Below are the code and all the weights of a small trained network. Each question names an input and a class and asks about switching units off, where a switched-off unit gives its printed mean instead of its output.

import numpy as np


def w(rows, s, z=0):
    codes = np.array(rows[::2]) - 128.0
    scale = np.full(codes.shape[1], s)
    scale[-1] = z or s
    return codes * scale


def f(y):
    return np.maximum(y, 0)


def log_softmax(a):
    a = a - a.max(-1, keepdims=True)
    return a - np.log(np.exp(a).sum(-1, keepdims=True))


def net(x, mask):
    res = np.array(x, float).reshape(1, 3) / 4 @ E
    y = f(res @ A[0][:, :-1].T + A[0][:, -1])
    res = res + np.where(mask, y, B[0][:, -1]) @ B[0][:, :-1]
    return log_softmax(res[-1] @ U[:, :-1].T + U[:, -1])


A, B = {}, {}
E = w([
[92,200,254,104],'x0',
[73,75,169,225],'x1',
[179,203,60,251],'x2',
],0.014)
A[0] = w([
[142,175,76,192,140],'N0',
[115,22,128,101,174],'N1',
[119,209,143,91,125],'N2',
[67,141,113,192,81],'N3',
[120,10,128,202,125],'N4',
[137,114,192,107,166],'N5',
[174,220,148,115,114],'N6',
[51,175,160,142,114],'N7',
[90,171,179,62,140],'N8',
[138,171,154,62,130],'N9',
[80,76,108,167,122],'N10',
[108,130,171,159,93],'N11',
[126,236,95,150,130],'N12',
[79,133,187,151,133],'N13',
[66,72,132,59,241],'N14',
[87,52,158,64,255],'N15',
[132,40,139,189,126],'N16',
[117,137,191,162,82],'N17',
[78,61,97,140,174],'N18',
[83,108,128,4,174],'N19',
[167,216,158,159,113],'N20',
[91,204,144,74,143],'N21',
[214,101,76,80,188],'N22',
[128,46,122,187,128],'N23',
[186,235,178,67,128],'N24',
[50,140,200,194,58],'N25',
[188,200,114,212,158],'N26',
[117,25,133,158,151],'N27',
[120,103,93,199,127],'N28',
[200,111,43,61,205],'N29',
[114,169,147,133,159],'N30',
[134,219,133,119,164],'N31',
[55,120,196,214,98],'N32',
[173,110,74,189,134],'N33',
],0.014,0.0084)
B[0] = w([
[145,175,80,167,222],'N0',
[120,46,136,80,203],'N1',
[144,151,154,91,192],'N2',
[123,163,160,162,171],'N3',
[193,155,153,26,207],'N4',
[98,125,157,141,194],'N5',
[216,50,145,105,197],'N6',
[117,106,134,172,186],'N7',
[124,170,183,131,223],'N8',
[135,143,178,136,196],'N9',
[179,142,170,63,174],'N10',
[52,114,103,185,161],'N11',
[212,83,94,145,212],'N12',
[106,86,139,162,192],'N13',
[68,103,189,91,236],'N14',
[92,111,162,86,248],'N15',
[175,184,137,85,188],'N16',
[95,70,41,163,172],'N17',
[117,119,109,70,184],'N18',
[93,155,158,136,243],'N19',
[211,93,109,139,202],'N20',
[132,169,166,85,204],'N21',
[9,87,65,217,211],'N22',
[158,193,130,82,188],'N23',
[167,131,182,103,233],'N24',
[46,92,35,219,199],'N25',
[185,167,105,142,249],'N26',
[147,85,116,32,189],'N27',
[156,205,117,113,194],'N28',
[23,93,89,226,233],'N29',
[144,122,136,154,172],'N30',
[200,98,175,162,199],'N31',
[100,129,65,161,209],'N32',
[115,175,126,135,216],'N33',
],0.011,0.019)
U = w([
[5,38,140,137,254],'0',
[114,106,77,225,143],'1',
[144,53,160,17,162],'2',
[163,205,152,101,21],'3',
[115,164,243,103,144],'4',
[227,61,161,106,26],'5',
],0.014,0.0019)

Each question gives the input, the list of numbers given to net, and the class t.
The units are the neurons (one row each of A and B). Each row of codes is followed by its name. A weight is (code - 128) times the scale printed after its matrix; where a second scale follows, it is the last column's (A, B and U).
mask holds one flag per neuron, in row order. A switched-off neuron (its flag False) gives its mean, the last column of its row in B, instead of its output. The means were averaged over made-up inputs and are rounded, as every weight is.
A unit's drop is (log p(t) with every unit on - log p(t) with that unit switched off) / (log p(t) with every unit on - log p(t) with every unit switched off).
The circuit of an input: a set's keep is (log p(t) with only the set's units on - log p(t) with every unit switched off) / (log p(t) with every unit on - log p(t) with every unit switched off). Starting from the 12 units with the biggest drops (on a tie, the unit counted first), units are removed one at a time, each time the one whose removal leaves the highest keep (on an exact tie, the one counted first), for as long as the keep stays at least 0.8.
circuit, biggest first: the units of the circuit, biggest drop first
most important unit: the unit with the biggest drop
top k neurons: the k neurons with the biggest drops, biggest first
drop of u: that unit's drop, to one decimal
input [-8,0,-6], class 0: circuit, biggest first : [N29]
input [8,1,-7], class 0: top 2 neurons : [N25 N17]
input [-8,-1,-8], class 0: top 2 neurons : [N29 N22]
input [0,4,3], class 3: top 2 neurons : [N29 N22]
input [-3,1,8], class 3: top 2 neurons : [N28 N25]
input [0,4,8], class 3: top 2 neurons : [N29 N22]
input [0,6,4], class 3: top 3 neurons : [N4 N29 N22]
input [-7,1,-2], class 2: top 3 neurons : [N4 N25 N27]
input [-7,7,0], class 2: top 2 neurons : [N27 N1]
input [-7,0,-7], class 0: top 2 neurons : [N29 N22]
input [1,-8,-2], class 4: top 2 neurons : [N24 N25]
input [6,0,7], class 5: top 2 neurons : [N6 N29]
input [-1,-7,8], class 1: drop of N29 : 0.4
input [0,-7,7], class 1: drop of N29 : 3.0
input [4,2,2], class 1: drop of N6 : 0.0
input [4,-7,1], class 5: most important unit : N6
